Below are the code and all the weights of a small trained network. Each question names an input and a class and asks about switching units off, where a switched-off unit gives its printed mean instead of its output.

import numpy as np


def w(rows, s, z=0):
    codes = np.array(rows[::2]) - 128.0
    scale = np.full(codes.shape[1], s)
    scale[-1] = z or s
    return codes * scale


def f(y):
    return np.maximum(y, 0)


def log_softmax(a):
    a = a - a.max(-1, keepdims=True)
    return a - np.log(np.exp(a).sum(-1, keepdims=True))


def net(x, mask):
    res = np.array(x, float).reshape(1, 2) / 4 @ E
    y = f(res @ A[0][:, :-1].T + A[0][:, -1])
    res = res + np.where(mask, y, B[0][:, -1]) @ B[0][:, :-1]
    return log_softmax(res[-1] @ U[:, :-1].T + U[:, -1])


A, B = {}, {}
E = w([
[105,147,249],'x0',
[247,195,103],'x1',
],0.017)
A[0] = w([
[62,119,224,188],'N0',
[216,124,179,77],'N1',
[108,72,90,132],'N2',
[145,152,137,2],'N3',
[178,118,47,118],'N4',
[197,174,179,148],'N5',
[250,194,92,232],'N6',
[89,94,164,82],'N7',
[138,152,87,107],'N8',
[153,133,94,87],'N9',
[179,156,176,100],'N10',
[131,193,64,241],'N11',
[136,204,165,12],'N12',
],0.018,0.009)
B[0] = w([
[41,109,236,216],'N0',
[224,194,34,171],'N1',
[124,64,80,163],'N2',
[118,80,107,133],'N3',
[45,181,145,189],'N4',
[210,246,172,187],'N5',
[153,244,173,252],'N6',
[126,94,192,167],'N7',
[44,173,185,154],'N8',
[119,177,208,152],'N9',
[172,254,113,165],'N10',
[17,173,117,189],'N11',
[158,208,146,150],'N12',
],0.011,0.032)
U = w([
[71,180,108,98],'0',
[41,126,231,149],'1',
[183,83,129,2],'2',
[87,76,30,184],'3',
[115,43,125,88],'4',
[214,250,120,151],'5',
[250,49,110,2],'6',
],0.012,0.009)

Each question gives the input, the list of numbers given to net, and the class t.
The units are the neurons (one row each of A and B). Each row of codes is followed by its name. A weight is (code - 128) times the scale printed after its matrix; where a second scale follows, it is the last column's (A, B and U).
mask holds one flag per neuron, in row order. A switched-off neuron (its flag False) gives its mean, the last column of its row in B, instead of its output. The means were averaged over made-up inputs and are rounded, as every weight is.
A unit's drop is (log p(t) with every unit on - log p(t) with that unit switched off) / (log p(t) with every unit on - log p(t) with every unit switched off).
The circuit of an input: a set's keep is (log p(t) with only the set's units on - log p(t) with every unit switched off) / (log p(t) with every unit on - log p(t) with every unit switched off). Starting from the 12 units with the biggest drops (on a tie, the unit counted first), units are removed one at a time, each time the one whose removal leaves the highest keep (on an exact tie, the one counted first), for as long as the keep stays at least 0.8.
circuit, biggest first: the units of the circuit, biggest drop first
most important unit: the unit with the biggest drop
k most important neurons: the k neurons with the biggest drops, biggest first
drop of u: that unit's drop, to one decimal
input [-7,4], class 1: 2 most important neurons	N4, N11
input [-5,0], class 0: 2 most important neurons	N0, N7
input [-6,-2], class 1: 2 most important neurons	N1, N10
input [2,0], class 1: circuit, biggest first	N6
input [-1,0], class 0: 3 most important neurons	N0, N5, N6
input [-2,0], class 0: circuit, biggest first	N0, N5, N6, N1
input [-8,-2], class 0: 2 most important neurons	N0, N7
input [-2,-3], class 3: 2 most important neurons	N6, N0
input [8,1], class 5: 2 most important neurons	N5, N10
input [-4,1], class 0: 2 most important neurons	N0, N5
input [0,0], class 0: 3 most important neurons	N0, N6, N5
input [-5,-8], class 4: 2 most important neurons	N6, N2
input [-6,3], class 1: drop of N10	0.2
input [-5,1], class 0: drop of N7	0.1
input [-7,3], class 1: drop of N11	0.2
input [-6,-5], class 3: drop of N0	0.1
input [-4,0], class 0: most important unit	N0
